Each row has a name. Each question is about the rows just above it.

Columns, left to right: E C V F R
[ 2.85  5.28 -4.05 -7.28  6.62] = K
[ 4.16  0.26  3.36 -5.11 -3.85] = J
[-1.16  4.17  5.46 -3.81  3.41] = W
[ 2.85  5.28 -4.05 -1.96  0.46] = B
[4.16 0.26 3.13 4.13 2.78] = L
[ 4.16  0.26  3.36 -7.72 -8.05] = D
[-4.05  3.13] is in which column, read top down?
V
Which column holds this, read top down? [-5.11 -3.81 -1.96  4.13]
F
How many times does L hold [2.78]?
1
Which column holds this, read top down? [-3.85  3.41  0.46  2.78 -8.05]
R
Which column holds this, read top down? [ 3.41  0.46  2.78 -8.05]
R
Which column holds this, read top down? [2.85 4.16 4.16]
E
Where do [ 4.16  0.26  3.36 -7.72 -8.05] appear?
D

Columns, left to right: les gorur lepet zevo zas Dige ribog Nosog Beka neka
[ 4.85  4.40  2.81 -1.99 -0.57 -2.74 -4.39 -3.02 -4.56 -1.11] = S
[-4.32 -4.06  1.30 -3.46  4.99  4.38  0.67 -1.57  0.34  7.90] = A
[-3.45 -4.64  0.15  1.55  0.16 -1.87  1.57 -0.71 -2.58 -0.69] = G
[-2.46 -1.37  1.58 -2.17 -1.88  0.59  3.95  1.43  2.40 -2.36] = Y
[ 0.74  0.08  7.19  5.23  3.67 -2.37  0.68  0.63 -1.40  1.64] = H
[-4.70 -5.34  1.53 -5.42  0.70 -1.64 -3.22 -4.72  1.54 -4.31] = M
[-1.10  4.08 -2.86 -1.13  1.18 -0.67 -3.39  7.19 -1.18  5.87] = P
[ 2.99  1.33  1.47 -1.09 -0.01 -4.26  6.07 -2.83  4.02 -3.66] = Z
[ 1.60  0.56 -0.24  1.30 -0.79 -1.04  2.44 -2.02 -3.20  6.08] = U
[ 3.70  0.83 -5.21  2.68  1.10 -3.80 -2.46  4.10  6.46 -1.28] = T
[ 0.15 -4.64  0.15  1.55  2.82  2.82  1.57 -0.71  2.90 -3.53] = N
[ 0.22  1.33  1.47 -1.09 -0.01 -4.26  6.07 -2.83  4.02 -3.66] = Q
Which column holds [ 1.54 -1.18  4.02 -3.20  6.46  2.90  4.02] top down?
Beka
[ 0.59 -2.37 -1.64 -0.67 -4.26 -1.04 -3.80] is in which column, read top down?
Dige
Times [0.14] occurs in N:
0

Columns, left to right: Sas bipiz Falup Giz bufi zope Veno
[ 3.65  3.64  7.37  2.42  0.94  3.76 -5.54] -> Rav
[ 4.30  5.41 -4.76 -1.29  6.68  2.22  4.51] -> selu
[-4.00 -4.00 -4.00 -1.81  2.46 -4.00 -1.81] -> naben
[-6.28  3.14 -6.28 -5.58  5.50 -6.28  2.06] -> pize
[ 1.99  1.90 -0.71 -0.92  1.59  0.58 -3.33] -> nemin
[ 2.07  3.55  8.08  1.41  0.43  3.25 -7.97] -> Sud
[-3.99  2.32 -2.86 -3.08  5.10  0.90  5.65] -> dazug
Count of [-6.28] in pize:
3
Times [-4.00] occurs in naben:
4
Which column holds [ 7.37 -4.76 -4.00 -6.28 -0.71] top down?
Falup

Columns, left to right: dafar Kemez mave zos varo belad rafe Vota zuf saleb
[-0.90  2.31  1.65 -0.55  6.95  4.36 -0.54 -8.48  1.88 -2.67]  Kuf
[-1.00 -1.25 -1.59 -0.92 -3.68 -1.01 -0.53 -3.68 -1.89 -2.05]  zon
[-0.58  0.33 -2.13 -0.72 -0.03 -1.24 -0.46 -4.68  1.86 -0.95]  Gar
[-0.67  0.63 -1.54 -1.05 -4.19  0.81 -0.64  7.33 -0.25  3.21]  begib
[-2.13 -1.54] is in which column, read top down?
mave
Which column holds [-2.67 -2.05] top down?
saleb
[-3.68 -0.03 -4.19] is in which column, read top down?
varo
Times [-1.25] occurs in zon:
1
[-0.54 -0.53 -0.46] is in which column, read top down?
rafe

